Questions about the grid below.
1) Find the largest entry in the first column.
2) Find the bottom-right entry.
3) Find the fifth-last entry, reading row by row.
4) Find the top-right entry.
5) Find the top-left entry.
6) Find the second entry on the diagonal from the top-right corner.
7) Find the third entry on the diagonal from the top-right corner.
[[122 140 129 147 133 128 134]
 [144 127 122 119 128 129 124]
 [125 130 128 144 126 127 144]
 [136 137 126 121 131 127 118]
 [131 140 123 125 133 127 117]
 [142 147 124 130 137 127 116]
 [144 121 133 121 127 131 128]
 [124 145 135 145 136 127 127]
 [128 148 130 141 138 127 121]
 [134 149 119 135 138 127 118]
 [149 142 127 126 136 129 116]
 [122 135 129 147 130 128 140]
 [141 133 131 119 129 127 120]]
1) 149
2) 120
3) 131
4) 134
5) 122
6) 129
7) 126

m =
[[114 115 114 144 111 142 143 113 115 112 142]
 [146 146 144 107 149 110 110 148 146 146 111]
 [145 145 145 110 146 111 111 145 145 144 112]
 [146 144 143 107 151 107 111 150 146 145 110]
 [106 109 107 151 103 152 150 105 106 107 151]
 [141 140 140 114 142 114 115 143 142 141 115]
 [110 112 109 148 105 149 145 108 110 109 148]
 [110 109 108 148 108 147 148 108 109 109 148]
 [142 143 144 111 144 113 114 145 144 143 115]
 [142 141 143 111 144 113 113 143 142 142 112]]
The 3rd entry from the end, reading row by row: 142
The bottom-left entry is 142
Read off the largest entry in the first row.
Answer: 144
Read off the 2nd entry on the diagonal from the top-right corner.
Answer: 146
The smallest entry in the first row -> 111
The 5th-last entry, reading row by row: 113
Read off the largest entry.
Answer: 152
The largest entry in the last column: 151
The 1st entry in reading order is 114
Read off the smallest entry in the last column.
Answer: 110
The entry just left of the smallest entry: 151
The bottom entry of the column that holds the smallest entry is 144
The entry directly below the largest entry is 114
Read off the entry just left of the largest entry.
Answer: 103
The top-right entry is 142
Read off the first entry of the smallest entry's row.
Answer: 106
Read off the entry directly above the smallest entry.
Answer: 151
Read off the third entry on the diagonal from the top-right corner.
Answer: 145
The bottom-right entry -> 112
Read off the 2nd entry on the main diagonal.
Answer: 146
Read off the 4th-last entry, reading row by row.
Answer: 143
The bottom entry of the column that holds the largest entry is 113
The entry just right of the largest entry is 150

X =
[[116 143 142 143 110 139 112 113 140]
 [122 135 134 135 120 133 121 121 134]
 [138 115 116 115 144 119 142 142 117]
 [115 144 143 144 108 140 111 111 141]
 [137 117 118 117 142 120 140 140 119]
 [138 116 117 116 143 119 141 141 118]
 [111 149 148 149 103 143 106 106 145]
 [116 143 142 143 110 139 112 112 140]]
Read off the top entry of the column that holds the smallest entry.
A: 110
Read off the smallest entry in the first column.
A: 111
Read off the second entry on the main diagonal.
A: 135
Read off the top-left entry.
A: 116
The last entry, reading row by row -> 140
The second entry on the diagonal from the top-right corner is 121
Read off the smallest entry in the last column.
A: 117
Read off the third entry on the main diagonal.
A: 116
The fourth entry in reading order: 143
Read off the entry directly above the smallest entry.
A: 143
The entry in the top-right corner is 140
Read off the largest entry in the last column.
A: 145
The second entry from the end, reading row by row is 112
Read off the entry just left of the smallest entry.
A: 149
The minimum is 103
Read off the entry directly below the smallest entry.
A: 110
Read off the entry directly above 108.
A: 144
Read off the entry in the bottom-left corner.
A: 116

[[124 151 132 142 134 146]
 [132 149 126 147 139 142]
 [114 128 149 116 110 135]]
Read off the second smallest entry.
114
Read off the maximum.
151
The 3rd entry on the diagonal from the top-right corner is 116
The smallest entry in the last column -> 135
The top-left entry -> 124
Read off the entry directly below 151.
149
The 2nd entry from the end, reading row by row: 110

Questions about the table below.
1) Give the first entry in reading order.
2) Give the last entry, reading row by row.
3) Give the bottom-left entry.
4) Give the entry in the top-right corner.
5) Give the entry just left of 144.
6) Give the 2nd entry in reading order.
7) Give the 3rd entry, reading row by row.
8) Give the second entry on the diagonal from the top-right corner.
[[105 102 116 147 101 144]
 [155 148 138 106 154 112]
 [153 150 138 109 154 111]
 [149 153 136 109 158 109]
 [153 148 141 108 158 113]
 [150 143 140 111 153 104]
 [104 105 115 153 104 147]
 [154 154 137 114 156 106]
 [100 103 121 152 101 145]
 [103 104 113 149 103 145]
 [154 152 141 106 152 104]
 [155 148 142 112 153 108]
 [153 149 139 105 153 112]
 [104 102 115 145 104 145]
 [151 152 140 108 153 113]]
1) 105
2) 113
3) 151
4) 144
5) 101
6) 102
7) 116
8) 154

[[135 125 120 124 132 122 125 134 144 149 109 136 134 109]
 [137 128 128 117 138 127 128 130 142 143 120 138 133 103]
 [132 117 115 121 135 132 119 132 135 146 118 146 129 106]
 [133 126 129 123 141 126 128 121 132 139 124 134 133 106]
 [129 120 117 131 129 129 118 133 127 139 111 139 122 118]]
Indices start at 0.
The entry just left of 144 -> 134
The entry in the top-left corner is 135
The entry in row 0 and column 1 is 125
The entry in the bottom-right corner -> 118
The entry at row 2, column 0 -> 132
Which number is the entry in row 1 and column 1?
Answer: 128
Which number is the entry at row 2, column 2?
Answer: 115
The bottom-left entry -> 129
Which number is the top-right entry?
Answer: 109
Which number is the entry just right of 130?
Answer: 142
The entry directly below the largest entry is 143
The entry in row 1 and column 0: 137
The entry just left of 103: 133
The entry just left of the largest entry: 144
The top entry of the column that holds the largest entry -> 149
The entry in row 0 and column 2: 120
Which number is the entry at row 1, column 2?
Answer: 128
Which number is the minimum?
Answer: 103

W =
[[132 128 146 120 117 144 127 126 127 140 122]
 [113 118 129 134 136 127 125 124 123 117 122]
 [126 138 128 134 130 123 116 116 117 136 128]
 [126 124 131 128 128 130 130 129 127 126 127]
 [127 124 132 126 129 131 131 131 125 127 127]
 [128 124 130 127 128 129 132 131 123 126 127]
 [127 124 126 125 128 128 130 130 128 125 127]
 [121 128 120 131 124 131 120 121 152 123 122]
 [138 123 124 120 125 126 143 143 128 125 130]
 [126 124 136 127 128 134 130 129 127 127 124]
 [127 125 134 127 128 132 130 130 125 127 127]
 [140 143 126 130 121 128 123 123 138 140 136]
 [129 124 122 123 144 121 135 137 128 122 131]
 [128 136 112 144 128 113 125 124 130 123 142]]
Indices start at 0.
The entry at row 1, column 0: 113
Report the top-right entry.
A: 122
The entry in the bottom-left corner -> 128
Report the top entry of the column that holds the smallest entry.
A: 146
Report the entry in the bottom-right corner.
A: 142
Report the entry in row 0 and column 1.
A: 128
The entry in row 1 and column 1: 118
Report the top entry of the column that holds the largest entry.
A: 127
Report the entry at row 2, column 0.
A: 126
Report the entry directly below the largest entry.
A: 128
Report the top-left entry.
A: 132
The entry just right of the largest entry -> 123
The entry at row 2, column 1 is 138
Report the entry just right of the smallest entry.
A: 144
Report the bottom entry of the column that holds the smallest entry.
A: 112
The entry just left of the largest entry -> 121

Questions about the row below.
1) The 5th entry?
2) The 5th-last entry?
3) The first entry from the left?
[147 107 145 101 151 104]
1) 151
2) 107
3) 147

Questions about the row below.
1) The entry just right of 108?
2) The entry just left of 149?
3) The fourth entry?
4) The entry just right of 149?
5) The entry just right of 141?
[116 146 129 132 135 134 141 149 108 112 116 150 120 118 132]
1) 112
2) 141
3) 132
4) 108
5) 149
